Below are the code and all the weights of a small trained network. Each question names an input and a class and asks about switching units off, where a switched-off unit gives its printed mean instead of its output.

import numpy as np


def w(rows, s, z=0):
    codes = np.array(rows[::2]) - 128.0
    scale = np.full(codes.shape[1], s)
    scale[-1] = z or s
    return codes * scale


def norm(h):
    return h / np.sqrt((h * h).mean(-1, keepdims=True) + 1e-5)


def f(y):
    return y / 2 * (1 + np.tanh(0.7978845608 * (y + 0.044715 * y**3)))


def log_softmax(a):
    a = a - a.max(-1, keepdims=True)
    return a - np.log(np.exp(a).sum(-1, keepdims=True))


def net(x, mask):
    res = np.array(x, float).reshape(1, 8) / 4 @ E
    u = 0
    for l in range(3):
        y = f(norm(res) @ A[l][:, :-1].T + A[l][:, -1])
        res = res + np.where(mask[u : u + 3], y, B[l][:, -1]) @ B[l][:, :-1]
        u += 3
    return log_softmax(norm(res)[-1] @ U[:, :-1].T + U[:, -1])


A, B = {}, {}
E = w([
[80,146,173,119],'x0',
[146,158,137,124],'x1',
[168,60,243,84],'x2',
[179,154,27,176],'x3',
[174,74,126,71],'x4',
[97,149,129,146],'x5',
[64,73,203,88],'x6',
[151,251,129,223],'x7',
],0.0034)
A[0] = w([
[162,98,249,95,220],'L0N1',
[198,77,113,82,204],'L0N2',
[47,80,83,105,254],'L0N3',
],0.014,0.0017)
B[0] = w([
[17,81,3,53,255],'L0N1',
[16,85,58,109,204],'L0N2',
[97,19,88,25,207],'L0N3',
],0.007,0.0084)
A[1] = w([
[147,106,254,100,3],'L1N1',
[188,170,119,120,50],'L1N2',
[183,149,196,44,39],'L1N3',
],0.0091,0.0013)
B[1] = w([
[5,91,101,254,25],'L1N1',
[157,113,117,189,94],'L1N2',
[102,128,152,164,5],'L1N3',
],0.0086,0.0011)
A[2] = w([
[24,255,225,172,95],'L2N1',
[197,49,221,233,205],'L2N2',
[204,136,93,110,253],'L2N3',
],0.0084,0.0023)
B[2] = w([
[218,117,119,2,198],'L2N1',
[66,136,41,119,97],'L2N2',
[2,175,121,126,250],'L2N3',
],0.0095,0.0015)
U = w([
[169,109,185,209,11],'0',
[241,190,158,76,163],'1',
[161,117,218,192,7],'2',
[168,118,244,206,8],'3',
[110,227,52,227,254],'4',
[55,18,82,2,206],'5',
],0.0083,0.0046)

Each question gives the input, the list of numbers given to net, and the class t.
The units are the neurons (one row each of A and B). Each row of codes is followed by its name. A weight is (code - 128) times the scale printed after its matrix; where a second scale follows, it is the last column's (A, B and U).
mask holds one flag per neuron, layer by layer. A switched-off neuron (its flag False) gives its mean, the last column of its row in B, instead of its output. The means were averaged over made-up inputs and are rounded, as every weight is.
A unit's drop is (log p(t) with every unit on - log p(t) with that unit switched off) / (log p(t) with every unit on - log p(t) with every unit switched off).
The circuit of an input: a set's keep is (log p(t) with only the set's units on - log p(t) with every unit switched off) / (log p(t) with every unit on - log p(t) with every unit switched off). Starting from all 9 units, units are removed one at a time, each time the one whose removal leaves the highest keep (on an exact tie, the one counted first), for as long as the keep stays at least 0.8.
circuit, biggest first: the units of the circuit, biggest drop first
most important unit: the unit with the biggest drop
k most important neurons: the k neurons with the biggest drops, biggest first
top k neurons in layer l: the k neurons of layer l with the biggest drops, biggest first
drop when u is switched off: that unit's drop, to one decimal
input [0,0,2,4,-6,-7,1,7], class 4: most important unit	L0N2
input [0,-3,5,6,0,3,-7,1], class 4: circuit, biggest first	(L0N3, L0N1)
input [-1,-7,-3,-4,-1,4,0,8], class 1: circuit, biggest first	(L2N1, L0N1, L0N3)
input [6,2,-4,4,-6,0,-8,-3], class 4: circuit, biggest first	(L0N1, L0N3)
input [2,5,5,-1,-8,3,4,8], class 1: circuit, biggest first	(L2N1, L0N3, L0N2)
input [4,4,-2,5,-3,-2,-4,8], class 1: circuit, biggest first	(L0N3, L0N1, L2N1)
input [2,-7,-7,-7,-6,-4,3,5], class 1: circuit, biggest first	(L0N1, L2N1, L0N2)
input [-2,4,4,3,6,2,-4,7], class 4: 2 most important neurons	(L0N1, L0N3)
input [2,5,-8,5,-5,-4,4,4], class 1: top 2 neurons in layer 2	(L2N1, L2N2)
input [-1,3,4,2,0,5,-8,2], class 4: 2 most important neurons	(L0N1, L0N3)
input [-5,-3,-1,1,-4,-6,-8,3], class 4: drop when L1N1 is switched off	0.0
input [8,1,-7,0,5,5,-6,7], class 1: drop when L2N1 is switched off	0.7
input [-7,-6,-5,5,-6,-4,2,4], class 4: drop when L0N1 is switched off	0.1
input [1,-5,-3,3,-5,-2,2,2], class 1: drop when L0N3 is switched off	1.0
input [8,-8,-2,7,0,0,-1,8], class 1: most important unit	L0N3
